Here is a tiny trained network, its code and every weight. The questions are about switching its units off for an input and a target symbol, where a switched-off unit gives its printed mean instead of its output.

import numpy as np


def w(rows, s, z=0):
    codes = np.array(rows[::2]) - 128.0
    scale = np.full(codes.shape[1], s)
    scale[-1] = z or s
    return codes * scale


def norm(h):
    return h / np.sqrt((h * h).mean(-1, keepdims=True) + 1e-5)


def softmax(a):
    e = np.exp(a - a.max(-1, keepdims=True))
    return e / e.sum(-1, keepdims=True)


def log_softmax(a):
    a = a - a.max(-1, keepdims=True)
    return a - np.log(np.exp(a).sum(-1, keepdims=True))


def net(x, mask):
    ids = ['ΣΦΩβγηλμπτψ'.index(c) for c in x.split()]
    T = len(ids)
    res = E[ids] + P[:T]
    u = 0
    for l in range(2):
        r = norm(res)
        for j in range(3):
            rows = slice(4 * j, 4 * j + 4)
            q, k, v = (r @ M[l][rows].T for M in (Q, K, V))
            z = softmax(np.where(np.tri(T) > 0, q @ k.T / 4**0.5, -1e9)) @ v
            o = O[l][rows]
            res = res + np.where(mask[u + j], z, o[:, -1]) @ o[:, :-1]
        u += 3
    return log_softmax(norm(res)[-1] @ U[:, :-1].T + U[:, -1])


Q, K, V, O = {}, {}, {}, {}
E = w([
[117,110,134,140,210,146,89,86],'Σ',
[126,101,140,134,218,131,99,103],'Φ',
[121,89,133,143,227,135,91,100],'Ω',
[135,88,152,143,214,108,111,115],'β',
[107,93,136,196,125,107,58,90],'γ',
[122,106,152,161,198,126,83,83],'η',
[170,170,169,112,111,40,56,147],'λ',
[179,112,201,202,121,89,164,112],'μ',
[119,80,164,131,88,115,174,57],'π',
[178,112,91,202,163,161,122,200],'τ',
[252,150,171,187,104,241,148,124],'ψ',
],0.024)
P = w([
[137,5,187,89,143,215,99,160],'0',
[119,32,191,131,149,169,98,144],'1',
[103,77,188,146,152,156,109,146],'2',
[100,102,184,160,152,134,107,141],'3',
[98,124,180,168,153,121,115,141],'4',
[100,139,174,171,158,109,117,136],'5',
[102,147,160,175,158,106,120,128],'6',
[106,154,149,173,161,97,123,120],'7',
[117,152,136,169,160,87,124,113],'8',
[126,156,117,162,163,87,126,103],'9',
[140,157,103,156,161,78,121,94],'10',
[157,163,86,146,166,70,127,80],'11',
[171,172,70,141,173,70,124,70],'12',
[190,182,46,136,179,67,130,55],'13',
],0.021)
Q[0] = w([
[178,116,165,168,113,126,130,128],'L0H0',
[124,171,162,103,124,96,147,164],'L0H0',
[93,173,113,54,124,175,152,182],'L0H0',
[128,182,135,130,180,147,143,134],'L0H0',
[155,66,133,118,130,181,115,153],'L0H1',
[95,104,182,116,149,101,147,194],'L0H1',
[105,135,114,168,48,152,109,181],'L0H1',
[110,136,173,163,155,92,73,92],'L0H1',
[106,166,102,184,204,108,92,132],'L0H2',
[82,98,59,199,149,131,231,150],'L0H2',
[182,228,108,160,190,150,112,253],'L0H2',
[250,36,132,160,215,128,112,128],'L0H2',
],0.012)
K[0] = w([
[91,122,112,127,140,71,165,127],'L0H0',
[78,115,169,151,145,154,150,132],'L0H0',
[85,98,185,85,154,152,126,153],'L0H0',
[102,103,127,149,186,133,114,147],'L0H0',
[133,114,187,149,113,135,130,167],'L0H1',
[28,165,108,149,120,116,134,118],'L0H1',
[99,138,196,78,186,157,141,150],'L0H1',
[108,167,81,139,147,67,205,113],'L0H1',
[65,187,127,181,157,57,94,131],'L0H2',
[11,123,84,188,188,157,197,105],'L0H2',
[202,180,134,190,235,152,92,178],'L0H2',
[252,161,67,165,118,84,156,45],'L0H2',
],0.012)
V[0] = w([
[167,97,159,127,151,205,169,143],'L0H0',
[122,70,201,130,70,140,152,163],'L0H0',
[13,169,56,109,132,121,140,105],'L0H0',
[158,156,76,135,194,102,243,41],'L0H0',
[222,179,65,184,77,99,159,149],'L0H1',
[126,248,135,100,139,80,143,116],'L0H1',
[141,185,66,213,220,77,102,135],'L0H1',
[116,135,92,47,132,210,95,201],'L0H1',
[144,83,60,124,126,72,113,254],'L0H2',
[127,16,172,97,134,188,57,155],'L0H2',
[198,170,103,188,95,117,148,172],'L0H2',
[109,87,35,196,137,205,151,187],'L0H2',
],0.011)
O[0] = w([
[88,103,163,100,142,144,127,152,116],'L0H0',
[107,141,143,106,92,125,149,198,159],'L0H0',
[130,183,108,84,86,156,70,121,30],'L0H0',
[138,199,95,89,65,82,190,159,67],'L0H0',
[108,154,102,173,10,148,181,169,72],'L0H1',
[135,117,96,48,62,62,140,127,106],'L0H1',
[149,31,66,155,84,129,134,151,174],'L0H1',
[162,127,142,59,128,193,111,174,4],'L0H1',
[122,146,73,146,138,156,154,223,108],'L0H2',
[63,199,110,121,29,91,154,148,168],'L0H2',
[164,144,177,149,129,158,174,146,125],'L0H2',
[133,150,105,141,70,170,156,134,5],'L0H2',
],0.013)
Q[1] = w([
[178,4,94,182,175,52,36,84],'L1H0',
[103,75,176,159,172,25,111,81],'L1H0',
[79,183,144,61,112,107,160,164],'L1H0',
[161,108,111,79,105,189,96,91],'L1H0',
[146,179,196,134,151,156,110,161],'L1H1',
[82,167,100,38,93,160,98,189],'L1H1',
[157,78,116,203,147,75,150,115],'L1H1',
[123,103,120,96,164,95,92,84],'L1H1',
[111,202,182,116,72,179,173,174],'L1H2',
[129,117,68,158,116,195,114,136],'L1H2',
[106,190,113,146,118,210,209,210],'L1H2',
[131,124,183,70,163,120,72,103],'L1H2',
],0.021)
K[1] = w([
[186,49,66,96,113,52,200,89],'L1H0',
[123,78,74,55,51,74,163,46],'L1H0',
[59,119,208,157,68,232,121,120],'L1H0',
[149,180,80,240,171,150,135,205],'L1H0',
[91,155,219,157,108,171,119,181],'L1H1',
[13,62,195,62,67,128,106,157],'L1H1',
[253,186,90,113,144,128,144,92],'L1H1',
[115,189,107,172,121,63,96,145],'L1H1',
[32,102,150,99,123,213,93,138],'L1H2',
[136,67,58,107,183,181,80,210],'L1H2',
[40,109,105,141,137,174,120,187],'L1H2',
[153,184,187,97,68,77,86,103],'L1H2',
],0.015)
V[1] = w([
[173,157,87,174,106,142,164,85],'L1H0',
[96,113,165,25,80,95,111,49],'L1H0',
[65,60,53,167,139,90,118,100],'L1H0',
[132,191,79,251,204,154,164,205],'L1H0',
[59,139,75,110,141,85,90,224],'L1H1',
[144,190,207,88,149,133,61,35],'L1H1',
[225,81,117,122,129,154,145,105],'L1H1',
[39,97,135,89,111,50,138,91],'L1H1',
[119,159,116,45,110,53,48,167],'L1H2',
[54,112,166,194,161,107,96,77],'L1H2',
[170,118,151,174,99,143,222,139],'L1H2',
[184,111,143,169,72,149,71,191],'L1H2',
],0.017)
O[1] = w([
[22,164,165,146,96,116,66,138,95],'L1H0',
[102,218,143,94,210,176,162,75,145],'L1H0',
[152,167,109,56,89,160,117,131,219],'L1H0',
[189,14,85,184,86,84,73,134,114],'L1H0',
[1,150,35,176,136,90,117,169,107],'L1H1',
[212,91,121,75,110,137,150,14,152],'L1H1',
[189,94,139,127,176,208,164,139,130],'L1H1',
[67,49,115,113,174,28,122,4,152],'L1H1',
[197,110,76,110,185,121,17,92,123],'L1H2',
[167,175,117,181,81,178,177,160,251],'L1H2',
[120,86,188,143,175,58,161,110,106],'L1H2',
[101,184,167,139,79,89,75,94,101],'L1H2',
],0.016,0.026)
U = w([
[143,94,217,196,142,63,168,113,28],'Σ',
[133,72,73,66,132,140,230,161,22],'Φ',
[171,162,122,141,85,126,166,108,174],'Ω',
[139,90,167,170,162,108,18,93,133],'β',
[107,173,222,149,181,111,114,55,120],'γ',
[148,62,233,178,184,217,119,110,222],'η',
[142,135,100,182,35,174,170,89,13],'λ',
[101,155,167,139,116,155,109,186,156],'μ',
[113,101,121,83,119,175,132,136,73],'π',
[107,94,127,44,116,170,132,141,99],'τ',
[156,207,146,15,7,40,106,133,246],'ψ',
],0.014)

Each question gives the input, a string of symbols that net reads in full, and the target symbol t.
The units are the heads (4 rows each of Q, K, V and O). Each row of codes is followed by its name. A weight is (code - 128) times the scale printed after its matrix; where a second scale follows, it is the last column's (O and U).
mask holds one flag per head, layer by layer. A switched-off head (its flag False) gives its mean, the last column of its rows in O, instead of its output. The means were averaged over made-up inputs and are rounded, as every weight is.
A unit's drop is (log p(t) with every unit on - log p(t) with that unit switched off) / (log p(t) with every unit on - log p(t) with every unit switched off).
The circuit of an input: a set's keep is (log p(t) with only the set's units on - log p(t) with every unit switched off) / (log p(t) with every unit on - log p(t) with every unit switched off). Starting from all 6 units, units are removed one at a time, each time the one whose removal leaves the highest keep (on an exact tie, the one counted first), for as long as the keep stays at least 0.8.
units of the circuit, in order: the units of the circuit, biggest drop first
most important unit: the unit with the biggest drop
which heads matter: for each layer, one digit per head in row order, 1 if its drop is at least 0.15 and else 0, layers parted by /
input λ λ λ λ, target ψ: units of the circuit, in order => L0H2
input γ λ Ω τ Ω Ω, target μ: units of the circuit, in order => L0H2, L1H1
input λ Φ Φ Σ λ ψ λ τ Φ, target μ: units of the circuit, in order => L1H1, L0H2
input Φ π λ β γ λ γ Σ τ λ λ ψ π, target η: which heads matter => 001 / 011
input π λ β λ λ η λ β γ μ ψ π λ Ω, target γ: units of the circuit, in order => L0H2, L0H0, L1H0
input λ λ Σ λ τ η π μ, target γ: units of the circuit, in order => L1H0, L0H2
input λ μ β λ μ λ λ Φ μ π λ, target γ: units of the circuit, in order => L0H2, L1H0
input λ γ λ λ π, target γ: units of the circuit, in order => L0H2, L1H0
input λ γ π γ π π λ λ λ Ω γ π, target ψ: which heads matter => 110 / 100
input Ω γ γ λ μ λ, target Σ: units of the circuit, in order => L0H2, L1H2, L1H1
input λ λ λ Φ λ λ, target β: which heads matter => 001 / 011
input π π ψ η λ γ η Φ π λ λ λ Φ Ω, target β: units of the circuit, in order => L0H1, L1H2, L1H1
input μ β ψ π λ β Φ Ω π Φ, target γ: units of the circuit, in order => L1H0, L0H2
input λ λ λ γ γ τ π η λ ψ Σ π β, target γ: which heads matter => 111 / 100
input λ π ψ γ β τ μ λ λ π β π Φ, target γ: units of the circuit, in order => L1H0, L0H1, L0H2
input μ Φ Φ β λ Σ π Φ λ Ω π η, target γ: most important unit => L1H0
input ψ π η λ Ω β π γ, target γ: which heads matter => 001 / 110
input λ λ ψ β π Φ Φ λ λ η, target β: which heads matter => 010 / 101
input γ Σ β β λ β γ β λ γ τ Ω γ, target μ: units of the circuit, in order => L1H1, L0H2
input β Σ β ψ γ β λ γ λ τ μ β, target μ: most important unit => L1H1
input β λ Φ, target β: units of the circuit, in order => L0H2, L1H2
input π λ λ γ τ λ, target μ: which heads matter => 001 / 010
input γ λ μ λ λ Φ β Σ γ Φ, target λ: which heads matter => 110 / 101
input η μ λ λ λ Ω, target β: units of the circuit, in order => L0H1, L1H2
input λ λ λ, target ψ: which heads matter => 001 / 011
input ψ ψ γ π λ β λ Φ μ τ λ λ μ π, target γ: which heads matter => 111 / 111
input π γ γ, target γ: which heads matter => 001 / 010
